[[-11.0  18.3  46.4  35.0 -24.4  27.5  13.8  39.0 -13.8 -21.5 -16.7]
 [-14.2  13.8  47.2  38.6 -23.6  35.8  13.2  38.2 -21.7 -25.0 -21.8]]
:
[[-16.7 -21.8]
 [-21.5 -25.0]
 [-13.8 -21.7]
 [ 39.0  38.2]
 [ 13.8  13.2]
 [ 27.5  35.8]
 [-24.4 -23.6]
 [ 35.0  38.6]
 [ 46.4  47.2]
 [ 18.3  13.8]
 [-11.0 -14.2]]

[[ 44.9  39.1  40.1]
 [-27.1 -28.6 -39.6]
 [ 39.8  50.3  43.4]
 [-20.7 -35.1 -43.4]
 [-27.3 -33.2 -46.6]
 [ 39.0  31.4  33.1]
 [-31.1 -32.2 -36.9]
 [-34.6 -36.3 -42.5]
 [ 53.2  43.5  35.2]
 [ 25.9  22.7  15.2]
 [-21.2 -25.7 -25.6]]
:
[[ 40.1 -39.6  43.4 -43.4 -46.6  33.1 -36.9 -42.5  35.2  15.2 -25.6]
 [ 39.1 -28.6  50.3 -35.1 -33.2  31.4 -32.2 -36.3  43.5  22.7 -25.7]
 [ 44.9 -27.1  39.8 -20.7 -27.3  39.0 -31.1 -34.6  53.2  25.9 -21.2]]

[[ 43.6 -34.5]
 [ 37.4  -2.7]
 [-23.0  14.1]]
:
[[-34.5  -2.7  14.1]
 [ 43.6  37.4 -23.0]]

[[-28.9  21.1  -9.0 -16.3 -22.5  -3.8]
 [-46.9   2.3 -15.7  24.6 -18.1  35.1]
 [  9.4   6.0  11.5 -37.8  33.2  14.7]
 [ 20.7   0.6  12.2 -26.0  30.7   9.4]
 [ 21.8  11.5  -0.2   0.1 -12.0 -26.4]
 [-53.1  -0.4  -6.9   4.8 -29.3  24.4]]
:
[[ -3.8  35.1  14.7   9.4 -26.4  24.4]
 [-22.5 -18.1  33.2  30.7 -12.0 -29.3]
 [-16.3  24.6 -37.8 -26.0   0.1   4.8]
 [ -9.0 -15.7  11.5  12.2  -0.2  -6.9]
 [ 21.1   2.3   6.0   0.6  11.5  -0.4]
 [-28.9 -46.9   9.4  20.7  21.8 -53.1]]

[[ 23.9  -5.7 -26.3]
 [ 47.2 -47.1 -24.5]]
:
[[-26.3 -24.5]
 [ -5.7 -47.1]
 [ 23.9  47.2]]

[[ -8.8  55.5]
 [ -3.6  31.9]
 [-21.6  51.9]
 [-34.6  47.9]
 [ 20.5 -52.1]
 [ 37.4 -50.8]]
:
[[ 55.5  31.9  51.9  47.9 -52.1 -50.8]
 [ -8.8  -3.6 -21.6 -34.6  20.5  37.4]]

[[ 1.2 -0.2 36.3 46.2]
 [ 1.9  3.3  2.4 50.4]]
:
[[46.2 50.4]
 [36.3  2.4]
 [-0.2  3.3]
 [ 1.2  1.9]]

[[ 38.6 -10.4]
 [  4.1  39.3]
 [ 27.1  14.4]
 [-41.9 -27.0]
 [  4.1 -43.6]
 [-30.4 -43.6]
 [ 15.6 -35.3]
 [-13.1  31.0]
 [-18.9 -43.6]
 [-18.9  22.7]
 [ -1.6 -18.7]
 [  4.1  22.7]]
:
[[-10.4  39.3  14.4 -27.0 -43.6 -43.6 -35.3  31.0 -43.6  22.7 -18.7  22.7]
 [ 38.6   4.1  27.1 -41.9   4.1 -30.4  15.6 -13.1 -18.9 -18.9  -1.6   4.1]]
